Below is a small trained network, with its code and all its weights. Each question gives an input and a class and asks what happens when units are switched off, that is, made to give their printed mean instead of their output.

import numpy as np


def w(rows, s, z=0):
    codes = np.array(rows[::2]) - 128.0
    scale = np.full(codes.shape[1], s)
    scale[-1] = z or s
    return codes * scale


def f(y):
    return np.maximum(y, 0)


def log_softmax(a):
    a = a - a.max(-1, keepdims=True)
    return a - np.log(np.exp(a).sum(-1, keepdims=True))


def net(x, mask):
    res = np.array(x, float).reshape(1, 8) / 4 @ E
    y = f(res @ A[0][:, :-1].T + A[0][:, -1])
    res = res + np.where(mask, y, B[0][:, -1]) @ B[0][:, :-1]
    return log_softmax(res[-1] @ U[:, :-1].T + U[:, -1])


A, B = {}, {}
E = w([
[103,161,80],'x0',
[94,153,149],'x1',
[28,147,145],'x2',
[124,46,255],'x3',
[77,67,157],'x4',
[147,204,173],'x5',
[131,176,189],'x6',
[156,159,120],'x7',
],0.0039)
A[0] = w([
[115,86,102,131],'neuron 1',
[153,144,142,251],'neuron 2',
[132,116,122,100],'neuron 3',
[143,110,102,79],'neuron 4',
[236,126,149,209],'neuron 5',
[169,115,139,249],'neuron 6',
[115,145,116,197],'neuron 7',
[60,57,251,136],'neuron 8',
[180,104,117,173],'neuron 9',
[149,100,89,84],'neuron 10',
[97,147,111,208],'neuron 11',
[123,113,117,117],'neuron 12',
[128,166,132,177],'neuron 13',
[143,121,130,214],'neuron 14',
[77,159,89,163],'neuron 15',
[187,143,146,156],'neuron 16',
[100,124,128,114],'neuron 17',
[111,144,117,223],'neuron 18',
[112,154,116,252],'neuron 19',
[97,103,175,136],'neuron 20',
[126,74,78,101],'neuron 21',
[97,186,140,157],'neuron 22',
[119,88,95,111],'neuron 23',
],0.012,0.0025)
B[0] = w([
[93,141,123,157],'neuron 1',
[162,147,133,183],'neuron 2',
[118,127,129,130],'neuron 3',
[103,119,127,136],'neuron 4',
[151,188,166,202],'neuron 5',
[138,161,154,187],'neuron 6',
[142,134,109,162],'neuron 7',
[126,2,161,255],'neuron 8',
[99,149,157,168],'neuron 9',
[87,123,133,145],'neuron 10',
[145,142,97,172],'neuron 11',
[116,132,125,136],'neuron 12',
[146,131,105,161],'neuron 13',
[133,142,137,166],'neuron 14',
[139,125,75,177],'neuron 15',
[146,158,140,166],'neuron 16',
[122,132,117,142],'neuron 17',
[148,137,110,172],'neuron 18',
[161,136,102,184],'neuron 19',
[127,80,136,178],'neuron 20',
[70,140,122,160],'neuron 21',
[140,113,80,170],'neuron 22',
[90,141,121,152],'neuron 23',
],0.045,0.0056)
U = w([
[166,58,187,144],'0',
[188,228,198,186],'1',
[136,150,43,194],'2',
[27,154,131,33],'3',
[69,2,144,157],'4',
[141,126,99,3],'5',
],0.0046,0.004)

Each question gives the input, the list of numbers given to net, and the class t.
The units are the neurons (one row each of A and B). Each row of codes is followed by its name. A weight is (code - 128) times the scale printed after its matrix; where a second scale follows, it is the last column's (A, B and U).
mask holds one flag per neuron, in row order. A switched-off neuron (its flag False) gives its mean, the last column of its row in B, instead of its output. The means were averaged over made-up inputs and are rounded, as every weight is.
A unit's drop is (log p(t) with every unit on - log p(t) with that unit switched off) / (log p(t) with every unit on - log p(t) with every unit switched off).
The circuit of an input: a set's keep is (log p(t) with only the set's units on - log p(t) with every unit switched off) / (log p(t) with every unit on - log p(t) with every unit switched off). Starting from the 12 units with the biggest drops (on a tie, the unit counted first), units are removed one at a time, each time the one whose removal leaves the highest keep (on an exact tie, the one counted first), for as long as the keep stays at least 0.8.
circuit, biggest first: the units of the circuit, biggest drop first
top k neurons: the k neurons with the biggest drops, biggest first
drop of u: that unit's drop, to one decimal
input [4,-3,5,2,0,-5,-5,8], class 2: circuit, biggest first -> [neuron 8; neuron 5]
input [1,-5,-2,8,-8,8,2,-7], class 1: circuit, biggest first -> [neuron 5]
input [6,-8,4,-5,-7,5,-3,8], class 2: top 2 neurons -> [neuron 15; neuron 22]
input [3,8,-8,-7,-4,8,-1,1], class 1: circuit, biggest first -> [neuron 5; neuron 8]
input [-7,-8,0,-1,-5,-6,-8,-8], class 3: top 2 neurons -> [neuron 8; neuron 21]
input [-5,-8,4,-6,6,-5,3,1], class 3: top 2 neurons -> [neuron 8; neuron 21]
input [4,-4,2,1,-2,8,7,-7], class 2: top 2 neurons -> [neuron 22; neuron 8]
input [-2,-1,-5,-5,-3,-8,-5,5], class 3: top 2 neurons -> [neuron 21; neuron 10]
input [0,1,-7,0,5,-7,-2,-3], class 3: top 2 neurons -> [neuron 8; neuron 21]
input [-3,-6,5,8,4,4,7,2], class 4: drop of neuron 8 -> 0.6
input [6,-1,-1,7,-2,5,-6,1], class 1: drop of neuron 5 -> 0.1
input [-4,-4,8,5,3,5,7,2], class 4: drop of neuron 8 -> 0.4
